[[121 136 121]
 [125 131  98]]
:
[[136 121]
 [131  98]]

[[142 110 138]
 [133 117 155]
 [121 114 132]
 [126 137 108]
 [149 133 131]]
:
[[110 138]
 [117 155]]

[[117 113 106]
 [121 112 110]]
:
[[113 106]
 [112 110]]

[[129 133 114 135]
 [124 122 114 128]
 [138 136 115 135]
 [129 131 126 131]
 [103 126 134 123]]
:
[[133 114]
 [122 114]]

[[124 127 121 129 129]
 [129 127 122 128 129]
 [151 128 116 126 128]]
:
[[127 121]
 [127 122]]

[[112 131 119 116]
 [120 133 129 108]
 [119 129 130 108]
 [126 124 134 119]
 [139 129 122 157]]
:
[[131 119]
 [133 129]]

[[135 117 106 123]
 [124 132 129 127]
 [122 137 128 131]
 [124 131 139 129]]
:
[[117 106]
 [132 129]]

[[123 107 126]
 [127 147 127]]
:
[[107 126]
 [147 127]]
---
[[128 148 100 127 142]
 [127 130 123 125 130]
 [129 127 129 129 127]
 [127 129 127 130 130]
 [127 141 108 126 133]]
:
[[128 148]
 [127 130]
 [129 127]]

[[127 131 130 129 127]
 [127 115 102 138 137]
 [125 129 130 129 127]]
:
[[127 131]
 [127 115]
 [125 129]]

[[112 106]
 [120 136]
 [129 129]
 [121 103]]
:
[[112 106]
 [120 136]
 [129 129]]

[[131 133 142]
 [120 120 134]
 [127 126 130]
 [128 130 131]
 [153 124 124]]
:
[[131 133]
 [120 120]
 [127 126]]

[[135 130]
 [135 131]
 [132 131]
 [157 129]]
:
[[135 130]
 [135 131]
 [132 131]]

[[135 107]
 [112 121]
 [113 120]
 [125 105]
 [135 104]]
:
[[135 107]
 [112 121]
 [113 120]]

[[124 126]
 [149 115]
 [143 142]
 [116 115]
 [115 153]]
:
[[124 126]
 [149 115]
 [143 142]]
---
[[134 136 114 115 133 133]
 [112 135 141 143 139 124]
 [127 142 118 157 136 127]
 [108 141 137 124 138 136]
 [129 138 136 130 122 126]
 [146 101 134 130 117 120]]
:
[[134 112 127 108 129 146]
 [136 135 142 141 138 101]
 [114 141 118 137 136 134]
 [115 143 157 124 130 130]
 [133 139 136 138 122 117]
 [133 124 127 136 126 120]]

[[122 127 127 134 131 128 130 130 125 135 132 113 121]
 [130 131 126 107 124 123 132 139 134 127 127 131 114]
 [138 133 134 133 106 127 124 133 122 119 138 123 129]]
:
[[122 130 138]
 [127 131 133]
 [127 126 134]
 [134 107 133]
 [131 124 106]
 [128 123 127]
 [130 132 124]
 [130 139 133]
 [125 134 122]
 [135 127 119]
 [132 127 138]
 [113 131 123]
 [121 114 129]]

[[129 128 128 127 129]
 [130 127 113 138 149]
 [124 127 134 126 116]]
:
[[129 130 124]
 [128 127 127]
 [128 113 134]
 [127 138 126]
 [129 149 116]]

[[142 128 127 125 141 125 125 143 140 125]
 [154 128 129 127 149 127 127 151 146 127]
 [127 127 124 129 127 128 129 127 127 129]
 [129 128 125 129 130 126 128 129 129 128]
 [130 128 128 111 130 117 110 130 130 112]
 [123 128 128 148 124 141 149 124 125 148]
 [141 128 127 126 140 126 125 141 139 126]
 [132 128 129 111 132 116 109 132 131 110]
 [146 128 128 123 142 124 124 143 143 123]]
:
[[142 154 127 129 130 123 141 132 146]
 [128 128 127 128 128 128 128 128 128]
 [127 129 124 125 128 128 127 129 128]
 [125 127 129 129 111 148 126 111 123]
 [141 149 127 130 130 124 140 132 142]
 [125 127 128 126 117 141 126 116 124]
 [125 127 129 128 110 149 125 109 124]
 [143 151 127 129 130 124 141 132 143]
 [140 146 127 129 130 125 139 131 143]
 [125 127 129 128 112 148 126 110 123]]

[[126 103 130 129 113 136 127 112 130 133 136 104 123 104 136]
 [127 126 127 127 126 128 127 126 129 128 129 126 127 125 128]]
:
[[126 127]
 [103 126]
 [130 127]
 [129 127]
 [113 126]
 [136 128]
 [127 127]
 [112 126]
 [130 129]
 [133 128]
 [136 129]
 [104 126]
 [123 127]
 [104 125]
 [136 128]]

[[127 133 129 127 139 134 127 125 149 134 131 130 135 138]
 [132 123 137 122 134 130 123 126 134 134 134 134 136 134]]
:
[[127 132]
 [133 123]
 [129 137]
 [127 122]
 [139 134]
 [134 130]
 [127 123]
 [125 126]
 [149 134]
 [134 134]
 [131 134]
 [130 134]
 [135 136]
 [138 134]]
